Below is a small trained network, with its code and all its weights. Each question gives an input and a class and asks what happens when units are switched off, that is, made to give their printed mean instead of their output.

import numpy as np


def w(rows, s, z=0):
    codes = np.array(rows[::2]) - 128.0
    scale = np.full(codes.shape[1], s)
    scale[-1] = z or s
    return codes * scale


def f(y):
    return y / 2 * (1 + np.tanh(0.7978845608 * (y + 0.044715 * y**3)))


def log_softmax(a):
    a = a - a.max(-1, keepdims=True)
    return a - np.log(np.exp(a).sum(-1, keepdims=True))


def net(x, mask):
    res = np.array(x, float).reshape(1, 6) / 4 @ E
    y = f(res @ A[0][:, :-1].T + A[0][:, -1])
    res = res + np.where(mask, y, B[0][:, -1]) @ B[0][:, :-1]
    return log_softmax(res[-1] @ U[:, :-1].T + U[:, -1])


A, B = {}, {}
E = w([
[79,2,247],'x0',
[147,170,189],'x1',
[98,150,220],'x2',
[14,120,58],'x3',
[196,251,137],'x4',
[217,58,145],'x5',
],0.005)
A[0] = w([
[118,143,158,150],'n1',
[76,130,58,184],'n2',
[208,115,137,23],'n3',
[147,110,221,101],'n4',
[140,147,127,48],'n5',
[131,127,216,100],'n6',
[163,57,39,221],'n7',
[113,248,162,3],'n8',
[83,155,192,205],'n9',
[143,77,213,112],'n10',
[159,213,60,91],'n11',
[219,39,85,115],'n12',
[88,138,182,119],'n13',
[138,163,130,75],'n14',
[142,73,173,117],'n15',
[98,155,175,149],'n16',
],0.012,0.0036)
B[0] = w([
[139,103,99,152],'n1',
[17,155,131,227],'n2',
[189,115,160,162],'n3',
[153,49,88,220],'n4',
[159,131,127,114],'n5',
[142,65,62,201],'n6',
[79,218,254,244],'n7',
[190,182,38,216],'n8',
[115,88,35,222],'n9',
[145,44,154,236],'n10',
[167,215,69,255],'n11',
[196,185,248,222],'n12',
[99,100,94,170],'n13',
[161,130,109,135],'n14',
[142,85,184,197],'n15',
[129,98,70,173],'n16',
],0.018,0.0046)
U = w([
[23,130,175,213],'0',
[10,177,192,3],'1',
[157,206,222,204],'2',
[41,144,142,222],'3',
[151,176,254,123],'4',
[134,67,166,43],'5',
[167,240,134,84],'6',
],0.0098,0.0046)

Each question gives the input, the list of numbers given to net, and the class t.
The units are the neurons (one row each of A and B). Each row of codes is followed by its name. A weight is (code - 128) times the scale printed after its matrix; where a second scale follows, it is the last column's (A, B and U).
mask holds one flag per neuron, in row order. A switched-off neuron (its flag False) gives its mean, the last column of its row in B, instead of its output. The means were averaged over made-up inputs and are rounded, as every weight is.
A unit's drop is (log p(t) with every unit on - log p(t) with that unit switched off) / (log p(t) with every unit on - log p(t) with every unit switched off).
The circuit of an input: a set's keep is (log p(t) with only the set's units on - log p(t) with every unit switched off) / (log p(t) with every unit on - log p(t) with every unit switched off). Starting from the 12 units with the biggest drops (on a tie, the unit counted first), units are removed one at a time, each time the one whose removal leaves the highest keep (on an exact tie, the one counted first), for as long as the keep stays at least 0.8.
circuit, biggest first: the units of the circuit, biggest drop first
most important unit: the unit with the biggest drop
top k neurons: the k neurons with the biggest drops, biggest first
drop when u is switched off: that unit's drop, to one decimal
input [2,2,6,0,5,-4], class 5: most important unit => n11
input [-4,3,-3,-8,-1,3], class 4: top 2 neurons => n8, n12
input [2,-1,2,-4,2,4], class 5: top 2 neurons => n7, n4
input [-8,-2,-1,7,-7,6], class 1: circuit, biggest first => n2, n7
input [-2,4,8,-1,-2,-8], class 3: circuit, biggest first => n9, n12
input [1,-2,-2,8,-7,0], class 1: circuit, biggest first => n7, n2
input [-6,3,-6,-4,-5,-6], class 1: top 4 neurons => n2, n8, n12, n7
input [-7,-7,-2,3,5,8], class 2: top 4 neurons => n7, n12, n8, n9
input [1,1,-3,5,-6,1], class 1: top 2 neurons => n7, n2
input [2,4,-5,8,-3,3], class 1: top 2 neurons => n7, n2
input [-6,-7,1,-1,1,8], class 2: top 2 neurons => n11, n10
input [-8,-3,-2,3,-6,8], class 2: drop when n10 is switched off => 0.1
input [6,3,-8,-8,1,-7], class 5: drop when n7 is switched off => 0.1
input [-4,-6,-8,-8,-4,-1], class 2: drop when n6 is switched off => 0.0
input [1,7,6,7,8,-1], class 6: circuit, biggest first => n8
